Here is a tiny trained network, its code and every weight. The questions are about switching its units off for an input and a target symbol, where a switched-off unit gives its printed mean instead of its output.

import numpy as np


def w(rows, s, z=0):
    codes = np.array(rows[::2]) - 128.0
    scale = np.full(codes.shape[1], s)
    scale[-1] = z or s
    return codes * scale


def norm(h):
    return h / np.sqrt((h * h).mean(-1, keepdims=True) + 1e-5)


def f(y):
    return y / 2 * (1 + np.tanh(0.7978845608 * (y + 0.044715 * y**3)))


def softmax(a):
    e = np.exp(a - a.max(-1, keepdims=True))
    return e / e.sum(-1, keepdims=True)


def log_softmax(a):
    a = a - a.max(-1, keepdims=True)
    return a - np.log(np.exp(a).sum(-1, keepdims=True))


def net(x, mask):
    ids = ['αβηθλπστφψ'.index(c) for c in x.split()]
    T = len(ids)
    res = E[ids] + P[:T]
    u = 0
    for l in range(2):
        r = norm(res)
        for j in range(3):
            rows = slice(3 * j, 3 * j + 3)
            q, k, v = (r @ M[l][rows].T for M in (Q, K, V))
            z = softmax(np.where(np.tri(T) > 0, q @ k.T / 3**0.5, -1e9)) @ v
            o = O[l][rows]
            res = res + np.where(mask[u + j], z, o[:, -1]) @ o[:, :-1]
        u += 3
        y = f(norm(res) @ A[l][:, :-1].T + A[l][:, -1])
        res = res + np.where(mask[u : u + 8], y, B[l][:, -1]) @ B[l][:, :-1]
        u += 8
    return log_softmax(norm(res)[-1] @ U[:, :-1].T + U[:, -1])


Q, K, V, O, A, B = {}, {}, {}, {}, {}, {}
E = w([
[190,194,55,66,158],'α',
[122,73,62,175,186],'β',
[140,133,119,89,189],'η',
[65,61,48,167,93],'θ',
[134,107,158,39,114],'λ',
[5,47,84,101,195],'π',
[118,237,191,173,157],'σ',
[144,52,217,146,98],'τ',
[236,194,52,154,164],'φ',
[109,137,88,99,83],'ψ',
],0.013)
P = w([
[194,28,206,252,135],'0',
[186,45,189,192,97],'1',
[174,93,175,168,111],'2',
[166,155,155,142,115],'3',
[145,189,146,125,117],'4',
[122,185,139,134,98],'5',
[119,209,119,121,93],'6',
[110,190,120,130,91],'7',
[108,207,114,146,75],'8',
[144,137,152,165,118],'9',
],0.0035)
Q[0] = w([
[169,113,69,154,103],'L0H0',
[138,114,85,110,204],'L0H0',
[100,137,83,207,135],'L0H0',
[54,58,79,81,111],'L0H1',
[88,197,29,129,187],'L0H1',
[160,250,109,92,102],'L0H1',
[127,149,126,72,122],'L0H2',
[102,98,122,137,88],'L0H2',
[135,133,73,176,144],'L0H2',
],0.017)
K[0] = w([
[128,217,136,189,91],'L0H0',
[119,158,221,145,202],'L0H0',
[70,173,111,204,156],'L0H0',
[49,55,103,53,96],'L0H1',
[31,193,11,96,235],'L0H1',
[112,254,140,134,78],'L0H1',
[152,94,176,95,136],'L0H2',
[70,139,147,129,80],'L0H2',
[116,65,84,171,161],'L0H2',
],0.014)
V[0] = w([
[144,28,2,135,178],'L0H0',
[111,112,126,150,185],'L0H0',
[101,143,154,122,171],'L0H0',
[38,144,173,82,175],'L0H1',
[130,74,236,99,41],'L0H1',
[38,193,115,99,95],'L0H1',
[138,116,120,122,124],'L0H2',
[45,227,146,171,138],'L0H2',
[87,112,37,75,106],'L0H2',
],0.0075)
O[0] = w([
[203,68,195,248,210,209],'L0H0',
[67,160,147,156,118,108],'L0H0',
[68,170,142,119,83,77],'L0H0',
[48,110,103,164,131,68],'L0H1',
[69,166,181,144,40,220],'L0H1',
[115,2,145,181,141,46],'L0H1',
[123,121,129,119,125,144],'L0H2',
[185,206,84,237,151,5],'L0H2',
[144,127,7,122,76,128],'L0H2',
],0.0056,0.0034)
A[0] = w([
[167,132,153,87,203,106],'L0N0',
[215,165,141,63,110,114],'L0N1',
[136,114,151,45,138,72],'L0N2',
[110,171,76,72,115,2],'L0N3',
[143,172,189,136,156,153],'L0N4',
[140,70,69,88,179,123],'L0N5',
[162,134,106,170,27,124],'L0N6',
[186,245,169,210,131,148],'L0N7',
],0.011,0.0018)
B[0] = w([
[114,233,139,211,149,186],'L0N0',
[60,80,28,162,130,215],'L0N1',
[96,93,136,221,77,179],'L0N2',
[88,115,106,124,7,157],'L0N3',
[65,174,171,34,135,194],'L0N4',
[189,110,215,145,183,252],'L0N5',
[246,6,163,195,151,199],'L0N6',
[171,124,55,1,158,226],'L0N7',
],0.0096,0.0045)
Q[1] = w([
[148,119,170,86,147],'L1H0',
[167,146,138,71,43],'L1H0',
[175,175,242,179,57],'L1H0',
[203,159,249,108,101],'L1H1',
[118,164,163,103,39],'L1H1',
[143,205,150,154,131],'L1H1',
[160,190,84,97,94],'L1H2',
[116,197,137,173,197],'L1H2',
[145,122,67,151,156],'L1H2',
],0.015)
K[1] = w([
[221,140,138,93,133],'L1H0',
[116,244,78,118,54],'L1H0',
[181,186,124,247,17],'L1H0',
[250,197,224,123,34],'L1H1',
[109,191,167,94,21],'L1H1',
[134,237,183,166,167],'L1H1',
[120,211,16,63,74],'L1H2',
[123,106,28,231,121],'L1H2',
[204,130,62,112,114],'L1H2',
],0.011)
V[1] = w([
[181,145,170,70,108],'L1H0',
[213,163,157,162,79],'L1H0',
[150,121,153,131,165],'L1H0',
[176,187,134,51,164],'L1H1',
[247,183,107,165,45],'L1H1',
[169,103,77,118,127],'L1H1',
[175,145,120,85,88],'L1H2',
[97,144,65,146,64],'L1H2',
[119,138,137,152,80],'L1H2',
],0.012)
O[1] = w([
[102,83,152,74,138,137],'L1H0',
[89,107,206,101,148,123],'L1H0',
[116,123,129,156,145,175],'L1H0',
[102,80,170,137,101,62],'L1H1',
[26,125,170,11,120,83],'L1H1',
[121,176,171,150,97,120],'L1H1',
[147,117,127,171,131,126],'L1H2',
[113,109,197,133,142,3],'L1H2',
[164,145,146,130,135,112],'L1H2',
],0.012,0.0056)
A[1] = w([
[173,143,250,65,77,6],'L1N0',
[136,132,20,161,190,189],'L1N1',
[90,33,166,246,83,173],'L1N2',
[95,143,83,128,22,167],'L1N3',
[65,77,192,97,212,143],'L1N4',
[39,255,151,171,157,41],'L1N5',
[153,36,160,155,160,125],'L1N6',
[189,183,112,40,140,156],'L1N7',
],0.0091,0.0013)
B[1] = w([
[136,237,126,162,130,244],'L1N0',
[97,152,182,82,73,244],'L1N1',
[92,113,73,36,135,215],'L1N2',
[107,165,112,197,80,171],'L1N3',
[177,220,106,126,91,209],'L1N4',
[10,41,170,176,140,157],'L1N5',
[152,58,152,123,103,253],'L1N6',
[126,120,81,112,198,177],'L1N7',
],0.013,0.005)
U = w([
[46,113,187,141,124,253],'α',
[183,125,201,167,182,167],'β',
[138,130,134,122,114,86],'η',
[144,2,112,58,99,171],'θ',
[148,192,195,66,42,121],'λ',
[193,123,32,204,156,145],'π',
[72,132,31,93,16,127],'σ',
[130,124,122,108,114,75],'τ',
[96,152,46,20,202,130],'φ',
[130,127,121,115,120,60],'ψ',
],0.0081,0.0039)

Each question gives the input, a string of symbols that net reads in full, and the target symbol t.
The units are the heads (3 rows each of Q, K, V and O) and the neurons (one row each of A and B). Each row of codes is followed by its name. A weight is (code - 128) times the scale printed after its matrix; where a second scale follows, it is the last column's (O, A, B and U).
mask holds one flag per unit, layer by layer, with each layer's heads first. A switched-off unit (its flag False) gives its mean, the last column of its rows in O or B, instead of its output. The means were averaged over made-up inputs and are rounded, as every weight is.
A unit's drop is (log p(t) with every unit on - log p(t) with that unit switched off) / (log p(t) with every unit on - log p(t) with every unit switched off).
The circuit of an input: a set's keep is (log p(t) with only the set's units on - log p(t) with every unit switched off) / (log p(t) with every unit on - log p(t) with every unit switched off). Starting from the 12 units with the biggest drops (on a tie, the unit counted first), units are removed one at a time, each time the one whose removal leaves the highest keep (on an exact tie, the one counted first), for as long as the keep stays at least 0.8.
units of the circuit, in order: the units of the circuit, biggest drop first
top k neurons in layer l: the k neurons of layer l with the biggest drops, biggest first
which heads matter: for each layer, one digit per head in row order, 1 if its drop is at least 0.15 and else 0, layers parted by /
input φ θ λ π η σ α, target σ: units of the circuit, in order -> (L0H0; L0N3)
input τ τ φ φ π, target π: units of the circuit, in order -> (L1H1)
input τ λ φ τ τ ψ τ ψ, target λ: units of the circuit, in order -> (L0N1; L0H1; L1H0; L1N4)
input τ λ π η τ ψ ψ τ, target θ: which heads matter -> 101 / 000
input ψ θ θ τ φ θ φ φ, target φ: which heads matter -> 000 / 010
input π ψ τ θ τ σ θ α, target σ: which heads matter -> 100 / 000
input σ φ τ ψ θ θ η, target α: which heads matter -> 100 / 000
input ψ τ θ ψ τ θ λ, target σ: units of the circuit, in order -> (L0N1; L0N2)
input α η λ ψ ψ φ φ ψ η, target β: top 2 neurons in layer 0 -> (L0N5; L0N1)
input π θ θ τ ψ ψ τ, target θ: which heads matter -> 101 / 001
input τ θ ψ, target θ: which heads matter -> 010 / 000
input θ φ θ ψ τ α ψ, target λ: which heads matter -> 011 / 110
input ψ λ ψ α τ σ, target φ: top 2 neurons in layer 0 -> (L0N7; L0N5)
input π φ α α θ η, target α: top neuron in layer 1 -> (L1N5)
input τ λ β λ α λ φ τ, target σ: which heads matter -> 101 / 000
input τ τ σ λ π θ θ, target π: which heads matter -> 010 / 010
input τ θ θ η τ α, target α: which heads matter -> 010 / 000
input τ φ φ σ τ, target φ: units of the circuit, in order -> (L0H2; L0N7; L1N7)
input ψ τ α η ψ α ψ θ τ η, target β: top 3 neurons in layer 0 -> (L0N1; L0N5; L0N3)
input φ θ θ τ α θ τ, target π: top 2 neurons in layer 0 -> (L0N1; L0N0)
input π ψ ψ σ α τ β β, target σ: units of the circuit, in order -> (L0H0)
input θ θ β π α θ τ α, target π: units of the circuit, in order -> (L0N1; L1H1)
input τ η τ λ β τ, target σ: which heads matter -> 101 / 010
input τ τ α τ α θ φ θ τ, target π: top 3 neurons in layer 0 -> (L0N0; L0N1; L0N3)
